Here is a tiny trained network, its code and every weight. The questions are about switching its units off for an input and a target symbol, where a switched-off unit gives its printed mean instead of its output.

import numpy as np


def w(rows, s, z=0):
    codes = np.array(rows[::2]) - 128.0
    scale = np.full(codes.shape[1], s)
    scale[-1] = z or s
    return codes * scale


def f(y):
    return np.maximum(y, 0)


def softmax(a):
    e = np.exp(a - a.max(-1, keepdims=True))
    return e / e.sum(-1, keepdims=True)


def log_softmax(a):
    a = a - a.max(-1, keepdims=True)
    return a - np.log(np.exp(a).sum(-1, keepdims=True))


def net(x, mask):
    ids = ['Ωαβδζημξτφψ'.index(c) for c in x.split()]
    T = len(ids)
    res = E[ids] + P[:T]
    u = 0
    for l in range(3):
        r = res
        for j in range(2):
            rows = slice(2 * j, 2 * j + 2)
            q, k, v = (r @ M[l][rows].T for M in (Q, K, V))
            z = softmax(np.where(np.tri(T) > 0, q @ k.T / 2**0.5, -1e9)) @ v
            o = O[l][rows]
            res = res + np.where(mask[u + j], z, o[:, -1]) @ o[:, :-1]
        u += 2
        y = f(res @ A[l][:, :-1].T + A[l][:, -1])
        res = res + np.where(mask[u : u + 8], y, B[l][:, -1]) @ B[l][:, :-1]
        u += 8
    return log_softmax(res[-1] @ U[:, :-1].T + U[:, -1])


Q, K, V, O, A, B = {}, {}, {}, {}, {}, {}
E = w([
[122,62,234,153,136,206,118,106,157,144],'Ω',
[155,192,38,154,51,55,154,122,177,137],'α',
[97,225,197,178,99,177,108,194,142,252],'β',
[158,120,146,230,141,117,228,69,39,166],'δ',
[172,103,48,114,157,204,102,217,111,171],'ζ',
[64,193,157,118,208,83,89,46,184,169],'η',
[166,138,165,180,30,163,129,163,183,43],'μ',
[134,80,134,192,211,33,67,173,125,82],'ξ',
[82,29,131,75,135,23,133,138,136,221],'τ',
[167,183,91,131,204,218,95,82,94,41],'φ',
[120,92,56,2,193,172,168,41,172,177],'ψ',
],0.0061)
P = w([
[98,141,156,55,108,110,157,145,64,87],'0',
[55,126,91,142,126,142,101,127,106,123],'1',
[194,139,144,129,168,126,169,140,143,145],'2',
[86,98,73,198,125,167,82,92,169,154],'3',
[253,126,131,170,179,123,141,120,187,174],'4',
[123,89,76,218,123,180,69,68,195,179],'5',
],0.0077)
Q[0] = w([
[252,155,177,103,190,88,200,158,173,147],'L0H0',
[153,84,76,246,149,152,96,58,202,185],'L0H0',
[228,169,208,45,167,83,216,192,104,111],'L0H1',
[26,123,126,65,67,121,93,144,48,74],'L0H1',
],0.011)
K[0] = w([
[12,90,52,219,89,190,61,85,146,151],'L0H0',
[222,118,127,193,155,129,121,105,225,186],'L0H0',
[3,111,65,142,89,156,95,111,95,105],'L0H1',
[136,153,179,33,124,92,179,170,52,57],'L0H1',
],0.011)
V[0] = w([
[143,181,50,149,136,15,114,166,155,127],'L0H0',
[111,202,132,154,149,111,202,2,116,147],'L0H0',
[170,179,97,173,49,160,189,193,96,155],'L0H1',
[198,45,117,168,140,89,184,112,56,53],'L0H1',
],0.0075)
O[0] = w([
[151,195,73,141,126,42,142,175,172,150,166],'L0H0',
[146,160,141,156,145,91,145,2,95,137,249],'L0H0',
[217,122,115,124,93,116,95,168,47,163,68],'L0H1',
[201,91,124,148,160,109,239,156,116,91,107],'L0H1',
],0.0076,0.0013)
A[0] = w([
[194,161,175,192,132,144,127,106,242,133,251],'L0N0',
[128,102,184,220,165,161,133,109,115,209,206],'L0N1',
[126,234,164,136,164,139,100,81,95,112,193],'L0N2',
[166,68,3,108,181,207,170,112,156,118,200],'L0N3',
[129,137,193,171,178,153,71,79,161,109,166],'L0N4',
[124,96,54,39,174,174,100,86,217,181,226],'L0N5',
[111,127,205,172,115,132,89,151,167,49,186],'L0N6',
[203,112,70,127,189,134,49,157,89,187,213],'L0N7',
],0.0047,0.0035)
B[0] = w([
[110,130,106,253,96,154,143,84,177,145,254],'L0N0',
[143,103,182,234,173,133,129,118,117,177,225],'L0N1',
[79,150,107,156,164,141,59,78,37,106,189],'L0N2',
[214,96,27,124,187,190,217,120,180,135,211],'L0N3',
[93,119,130,210,173,144,73,81,151,110,192],'L0N4',
[82,108,35,95,145,182,125,87,217,193,234],'L0N5',
[72,139,172,197,84,131,81,157,169,73,165],'L0N6',
[192,125,5,187,164,141,92,164,107,202,208],'L0N7',
],0.0044,0.0053)
Q[1] = w([
[127,73,60,237,198,139,111,109,216,225],'L1H0',
[93,52,25,254,205,131,130,112,197,157],'L1H0',
[192,104,40,249,225,139,131,106,159,224],'L1H1',
[172,219,218,40,85,28,138,191,73,70],'L1H1',
],0.0048)
K[1] = w([
[149,78,123,194,205,91,77,115,166,130],'L1H0',
[169,70,152,193,210,60,83,126,167,128],'L1H0',
[170,141,96,197,63,128,142,99,253,146],'L1H1',
[85,108,93,41,164,126,148,154,57,85],'L1H1',
],0.0052)
V[1] = w([
[122,62,114,171,185,45,9,186,137,69],'L1H0',
[99,48,126,72,68,86,161,113,154,204],'L1H0',
[118,146,168,148,2,193,138,176,167,120],'L1H1',
[129,233,14,78,121,76,167,92,163,107],'L1H1',
],0.0045)
O[1] = w([
[97,168,134,139,180,98,177,211,203,121,220],'L1H0',
[135,70,150,27,38,105,138,99,138,162,6],'L1H0',
[212,113,173,110,77,148,12,160,175,118,19],'L1H1',
[124,202,1,93,75,97,164,69,104,132,159],'L1H1',
],0.0054,0.0019)
A[1] = w([
[36,135,87,189,191,93,163,248,205,61,140],'L1N0',
[99,5,136,150,205,164,143,153,151,149,172],'L1N1',
[92,172,109,132,82,194,45,95,114,191,167],'L1N2',
[74,91,186,161,147,87,146,172,86,203,254],'L1N3',
[210,178,133,165,84,123,129,94,147,99,226],'L1N4',
[73,144,125,134,164,4,167,107,113,177,190],'L1N5',
[137,196,98,172,160,117,93,216,85,66,205],'L1N6',
[120,69,68,181,166,110,129,191,115,212,195],'L1N7',
],0.0045,0.0028)
B[1] = w([
[147,224,181,82,116,119,160,137,204,123,213],'L1N0',
[136,99,191,125,149,176,184,125,174,160,224],'L1N1',
[130,185,139,111,146,156,44,86,140,168,198],'L1N2',
[106,136,254,157,101,82,136,173,106,191,187],'L1N3',
[126,109,81,203,95,107,115,114,102,104,185],'L1N4',
[54,145,131,135,101,55,178,92,110,147,191],'L1N5',
[156,218,127,128,77,140,141,170,83,94,177],'L1N6',
[193,152,135,127,118,135,168,139,154,197,254],'L1N7',
],0.0054,0.0067)
Q[2] = w([
[137,120,182,47,144,100,68,235,31,33],'L2H0',
[124,68,49,58,58,125,134,89,107,2],'L2H0',
[212,128,75,206,99,179,143,95,206,167],'L2H1',
[62,192,146,199,179,172,155,91,170,181],'L2H1',
],0.0053)
K[2] = w([
[66,81,114,3,91,90,151,135,89,125],'L2H0',
[87,108,195,79,167,42,149,139,66,176],'L2H0',
[163,93,144,184,183,74,108,113,192,243],'L2H1',
[131,69,101,102,155,98,155,77,193,253],'L2H1',
],0.0048)
V[2] = w([
[158,110,121,134,184,153,153,144,139,253],'L2H0',
[95,108,192,148,50,71,150,126,153,175],'L2H0',
[122,57,82,36,119,101,148,119,137,168],'L2H1',
[175,157,55,126,176,213,134,92,169,124],'L2H1',
],0.008)
O[2] = w([
[56,85,188,41,105,56,146,166,65,170,254],'L2H0',
[198,81,139,68,220,11,71,100,164,152,141],'L2H0',
[170,130,188,74,25,116,157,42,161,143,84],'L2H1',
[128,154,140,60,118,125,107,115,71,2,245],'L2H1',
],0.0066,0.0084)
A[2] = w([
[211,86,143,146,73,174,137,161,117,155,254],'L2N0',
[141,206,84,120,67,63,148,149,73,143,173],'L2N1',
[121,84,151,103,63,75,137,111,213,198,95],'L2N2',
[172,88,49,173,163,127,127,235,140,169,173],'L2N3',
[121,119,121,146,130,141,255,121,169,85,146],'L2N4',
[142,124,192,61,97,133,128,49,122,70,138],'L2N5',
[120,157,138,117,106,121,36,171,100,171,147],'L2N6',
[79,75,196,89,163,194,141,175,143,92,185],'L2N7',
],0.0048,0.0039)
B[2] = w([
[195,13,46,159,46,156,107,181,117,92,206],'L2N0',
[99,112,47,100,90,9,124,146,95,97,224],'L2N1',
[177,160,143,179,58,231,145,118,175,197,202],'L2N2',
[254,145,157,82,139,118,77,152,110,56,254],'L2N3',
[184,209,253,153,206,167,219,138,111,119,223],'L2N4',
[214,175,198,98,164,112,64,102,60,68,205],'L2N5',
[149,217,171,79,108,165,92,176,96,186,191],'L2N6',
[46,75,112,80,98,113,134,167,165,14,209],'L2N7',
],0.0043)
U = w([
[87,10,145,111,181,140,93,141,168,88,209],'Ω',
[156,158,36,142,72,41,98,129,111,134,214],'α',
[146,183,157,103,130,159,32,161,86,193,7],'β',
[186,62,137,177,177,85,186,101,14,131,112],'δ',
[68,105,126,75,36,120,146,224,85,98,201],'ζ',
[19,152,84,143,194,109,98,63,168,147,105],'η',
[254,92,96,166,117,182,57,136,175,83,229],'μ',
[143,194,152,104,177,88,187,194,199,97,51],'ξ',
[151,113,133,147,66,163,174,105,218,209,88],'τ',
[91,163,130,191,102,233,192,149,103,99,50],'φ',
[147,148,197,77,96,117,118,64,114,71,164],'ψ',
],0.005,0.0014)

Each question gives the input, a string of symbols that net reads in full, and the target symbol t.
The units are the heads (2 rows each of Q, K, V and O) and the neurons (one row each of A and B). Each row of codes is followed by its name. A weight is (code - 128) times the scale printed after its matrix; where a second scale follows, it is the last column's (O, A, B and U).
mask holds one flag per unit, layer by layer, with each layer's heads first. A switched-off unit (its flag False) gives its mean, the last column of its rows in O or B, instead of its output. The means were averaged over made-up inputs and are rounded, as every weight is.
A unit's drop is (log p(t) with every unit on - log p(t) with that unit switched off) / (log p(t) with every unit on - log p(t) with every unit switched off).
The circuit of an input: a set's keep is (log p(t) with only the set's units on - log p(t) with every unit switched off) / (log p(t) with every unit on - log p(t) with every unit switched off). Starting from the 12 units with the biggest drops (on a tie, the unit counted first), units are removed one at a time, each time the one whose removal leaves the highest keep (on an exact tie, the one counted first), for as long as the keep stays at least 0.8.
units of the circuit, in order: the units of the circuit, biggest drop first
k most important neurons: the k neurons with the biggest drops, biggest first
heads that matter: for each layer, one digit per head in row order, 1 if its drop is at least 0.15 and else 0, layers parted by /
input β ξ α φ ξ α, target ξ: units of the circuit, in order	L1H0, L0H1, L1N0, L0H0
input ψ ξ α ξ, target α: heads that matter	11 / 01 / 00
input α μ α ξ, target ξ: units of the circuit, in order	L1H0, L1N0, L0H0
input Ω μ ξ μ ξ μ, target ξ: units of the circuit, in order	L1H0, L0H1, L1N0, L0H0
input φ δ Ω η ξ, target η: heads that matter	11 / 00 / 00
input τ δ ψ β, target ψ: most important neuron	L0N3
input ζ τ δ, target τ: heads that matter	01 / 10 / 01
input α ψ η δ ψ, target ψ: heads that matter	00 / 00 / 01
input α ζ δ ξ, target δ: heads that matter	11 / 00 / 00
input δ δ τ Ω, target τ: heads that matter	00 / 00 / 01
input β β η δ η β, target η: heads that matter	11 / 00 / 01
input ζ φ μ, target φ: heads that matter	00 / 00 / 10
input τ φ δ, target φ: 3 most important neurons	L1N3, L1N5, L0N3
input β ξ ψ α Ω ξ, target Ω: heads that matter	10 / 01 / 11
input φ ζ ψ ψ ξ, target ψ: 2 most important neurons	L0N5, L0N3
input Ω τ δ Ω β α, target β: 3 most important neurons	L2N6, L1N2, L0N1
input α α ψ, target α: 2 most important neurons	L2N1, L1N1
input ζ Ω δ, target Ω: most important neuron	L2N7
input δ α β β, target β: 2 most important neurons	L2N6, L1N2
input δ φ δ, target φ: 2 most important neurons	L1N3, L0N3
input α α δ ψ φ, target φ: most important neuron	L0N4
input τ μ ζ ζ, target ζ: 3 most important neurons	L0N7, L0N3, L1N7
input ξ ξ μ τ, target τ: heads that matter	00 / 10 / 01
input β α τ ψ ψ η, target ψ: heads that matter	00 / 00 / 01
input φ δ α μ, target α: heads that matter	11 / 00 / 00
input Ω μ ζ φ ξ φ, target ξ: heads that matter	11 / 10 / 00
input α τ α, target τ: most important neuron	L2N2
